Below are the code and all the weights of a small trained network. Each question names an input and a class and asks about switching units off, where a switched-off unit gives its printed mean instead of its output.

import numpy as np


def w(rows, s, z=0):
    codes = np.array(rows[::2]) - 128.0
    scale = np.full(codes.shape[1], s)
    scale[-1] = z or s
    return codes * scale


def norm(h):
    return h / np.sqrt((h * h).mean(-1, keepdims=True) + 1e-5)


def f(y):
    return np.maximum(y, 0)


def log_softmax(a):
    a = a - a.max(-1, keepdims=True)
    return a - np.log(np.exp(a).sum(-1, keepdims=True))


def net(x, mask):
    res = np.array(x, float).reshape(1, 8) / 4 @ E
    u = 0
    for l in range(3):
        y = f(norm(res) @ A[l][:, :-1].T + A[l][:, -1])
        res = res + np.where(mask[u : u + 13], y, B[l][:, -1]) @ B[l][:, :-1]
        u += 13
    return log_softmax(norm(res)[-1] @ U[:, :-1].T + U[:, -1])


A, B = {}, {}
E = w([
[177,82,108,147,74,158,23],'x0',
[138,173,192,169,90,75,123],'x1',
[69,126,117,41,254,105,69],'x2',
[186,192,81,171,187,181,106],'x3',
[215,116,166,194,151,104,151],'x4',
[105,177,136,101,48,176,15],'x5',
[164,138,144,74,94,168,118],'x6',
[80,138,218,88,161,183,100],'x7',
],0.0041)
A[0] = w([
[182,174,135,135,161,205,49,61],'L0N0',
[140,87,140,159,177,91,87,150],'L0N1',
[84,103,116,67,170,130,67,45],'L0N2',
[185,161,148,130,97,83,159,98],'L0N3',
[147,63,92,177,87,112,96,40],'L0N4',
[174,81,52,182,52,128,76,31],'L0N5',
[82,7,203,105,87,115,102,2],'L0N6',
[117,150,224,102,106,178,103,102],'L0N7',
[127,160,124,147,104,175,88,92],'L0N8',
[126,207,191,154,112,99,53,110],'L0N9',
[124,140,63,171,148,139,107,123],'L0N10',
[123,63,67,141,201,166,253,71],'L0N11',
[99,128,144,101,71,147,169,36],'L0N12',
],0.0063,0.0036)
B[0] = w([
[127,59,186,161,108,254,98,201],'L0N0',
[75,164,93,121,72,172,185,209],'L0N1',
[69,108,36,66,142,120,94,202],'L0N2',
[116,140,133,83,144,134,71,182],'L0N3',
[177,133,121,109,87,91,104,174],'L0N4',
[212,138,58,98,79,87,177,213],'L0N5',
[85,43,193,150,91,59,109,188],'L0N6',
[149,72,115,145,123,130,156,213],'L0N7',
[183,105,132,132,165,159,140,173],'L0N8',
[115,145,128,187,180,120,115,215],'L0N9',
[162,110,195,98,103,93,156,189],'L0N10',
[142,127,120,131,186,109,204,255],'L0N11',
[73,143,160,152,99,184,159,151],'L0N12',
],0.0055,0.0034)
A[1] = w([
[145,189,162,143,186,70,154,99],'L1N0',
[167,124,174,191,86,120,190,178],'L1N1',
[41,112,154,191,139,174,144,104],'L1N2',
[112,126,201,92,165,157,121,164],'L1N3',
[95,104,81,54,167,120,85,5],'L1N4',
[81,66,200,134,160,2,74,128],'L1N5',
[129,163,149,164,182,129,77,57],'L1N6',
[100,147,202,63,149,96,144,145],'L1N7',
[123,112,144,169,198,109,107,70],'L1N8',
[206,138,57,151,115,188,124,134],'L1N9',
[124,143,124,228,166,122,122,117],'L1N10',
[61,114,136,96,45,173,94,111],'L1N11',
[148,58,140,48,112,141,154,177],'L1N12',
],0.0065,0.003)
B[1] = w([
[199,163,152,162,163,158,125,195],'L1N0',
[97,150,92,35,157,136,110,253],'L1N1',
[135,140,76,134,89,94,131,193],'L1N2',
[191,128,107,87,89,78,118,202],'L1N3',
[80,176,106,2,171,104,68,182],'L1N4',
[143,100,192,130,110,124,108,235],'L1N5',
[135,160,153,134,122,114,125,150],'L1N6',
[222,111,137,133,74,150,115,205],'L1N7',
[85,171,74,135,92,101,190,159],'L1N8',
[125,63,117,147,124,109,132,223],'L1N9',
[74,157,131,150,140,81,95,176],'L1N10',
[132,135,133,123,182,116,228,205],'L1N11',
[106,216,180,175,127,99,56,223],'L1N12',
],0.0059,0.0042)
A[2] = w([
[120,183,165,187,181,79,46,109],'L2N0',
[124,112,113,145,144,231,97,66],'L2N1',
[101,101,124,159,254,124,207,86],'L2N2',
[106,74,59,67,134,102,121,111],'L2N3',
[98,66,180,158,97,148,109,126],'L2N4',
[54,178,118,103,76,172,187,4],'L2N5',
[87,126,103,77,148,115,82,10],'L2N6',
[108,127,115,73,129,166,78,123],'L2N7',
[139,104,145,172,123,244,73,17],'L2N8',
[162,103,141,142,144,240,81,50],'L2N9',
[176,135,135,137,187,138,177,87],'L2N10',
[199,88,50,182,66,120,99,70],'L2N11',
[44,106,131,75,168,134,91,66],'L2N12',
],0.0077,0.0029)
B[2] = w([
[140,218,126,168,69,220,125,200],'L2N0',
[40,61,158,188,132,137,97,171],'L2N1',
[114,73,60,225,193,61,135,255],'L2N2',
[154,229,146,93,135,158,90,224],'L2N3',
[62,72,150,158,131,79,129,196],'L2N4',
[60,133,96,72,157,235,213,154],'L2N5',
[106,177,183,74,215,146,107,189],'L2N6',
[113,127,141,133,222,140,85,204],'L2N7',
[59,40,77,254,188,217,136,180],'L2N8',
[82,58,155,228,169,171,131,185],'L2N9',
[156,93,114,115,142,94,125,215],'L2N10',
[167,94,42,38,53,169,71,246],'L2N11',
[146,146,142,55,163,93,28,216],'L2N12',
],0.0061,0.0039)
U = w([
[215,89,51,79,40,125,101,173],'0',
[66,153,138,81,102,187,234,88],'1',
[164,113,73,184,226,51,197,193],'2',
[87,36,129,217,149,210,79,151],'3',
[80,52,238,126,67,65,116,96],'4',
[226,167,211,102,137,128,157,1],'5',
[142,246,146,203,109,145,115,78],'6',
[88,173,161,38,227,128,44,165],'7',
],0.014,0.0028)

Each question gives the input, the list of numbers given to net, and the class t.
The units are the neurons (one row each of A and B). Each row of codes is followed by its name. A weight is (code - 128) times the scale printed after its matrix; where a second scale follows, it is the last column's (A, B and U).
mask holds one flag per neuron, layer by layer. A switched-off neuron (its flag False) gives its mean, the last column of its row in B, instead of its output. The means were averaged over made-up inputs and are rounded, as every weight is.
A unit's drop is (log p(t) with every unit on - log p(t) with that unit switched off) / (log p(t) with every unit on - log p(t) with every unit switched off).
The circuit of an input: a set's keep is (log p(t) with only the set's units on - log p(t) with every unit switched off) / (log p(t) with every unit on - log p(t) with every unit switched off). Starting from the 12 units with the biggest drops (on a tie, the unit counted first), units are removed one at a time, each time the one whose removal leaves the highest keep (on an exact tie, the one counted first), for as long as the keep stays at least 0.8.
units of the circuit, in order: the units of the circuit, biggest drop first
most important unit: the unit with the biggest drop
top k neurons: the k neurons with the biggest drops, biggest first
top k neurons in layer l: the k neurons of layer l with the biggest drops, biggest first
input [-6,6,4,5,4,-1,-4,3], class 6: units of the circuit, in order	L2N0
input [7,4,7,6,2,6,-3,-6], class 3: units of the circuit, in order	L0N0, L2N8
input [-4,2,-4,0,4,1,0,-4], class 0: top 2 neurons	L1N11, L1N12
input [-3,-4,-2,-1,-8,-7,-3,5], class 2: top 2 neurons	L0N11, L2N2
input [3,2,6,8,-3,2,4,5], class 3: units of the circuit, in order	L0N0, L2N8
input [-4,0,3,-8,1,-5,6,-3], class 4: units of the circuit, in order	L1N5, L0N6
input [-4,-2,-3,-4,-3,3,3,5], class 1: top 3 neurons	L0N12, L2N5, L1N11
input [3,7,8,5,2,-7,7,3], class 5: top 2 neurons	L1N3, L1N1
input [2,-3,-6,-1,1,-5,-4,-3], class 0: top 2 neurons	L2N11, L0N5
input [8,0,-4,3,-2,-5,-1,3], class 0: top 2 neurons in layer 0	L0N5, L0N4
input [-7,4,-1,-7,5,4,3,-7], class 5: top 2 neurons	L0N6, L2N11
input [5,7,2,-4,1,4,6,1], class 4: top 2 neurons in layer 1	L1N11, L1N0
input [-3,3,6,7,-2,0,4,-7], class 2: top 2 neurons in layer 1	L1N1, L1N12
input [5,-2,1,4,-4,1,-5,7], class 3: units of the circuit, in order	L2N8
input [-1,3,-1,4,2,0,-7,-1], class 6: top 2 neurons	L2N0, L1N10
input [4,5,2,5,2,8,-8,-5], class 0: top 2 neurons in layer 0	L0N5, L0N10
input [-2,8,1,4,3,2,4,2], class 6: top 2 neurons	L0N9, L1N10
input [-2,-5,-3,-3,-7,1,-6,-2], class 1: top 2 neurons	L2N5, L0N12
input [8,-2,1,4,2,-3,-4,0], class 0: top 3 neurons in layer 0	L0N5, L0N4, L0N10
input [7,-5,3,2,4,-3,0,0], class 3: most important unit	L0N0
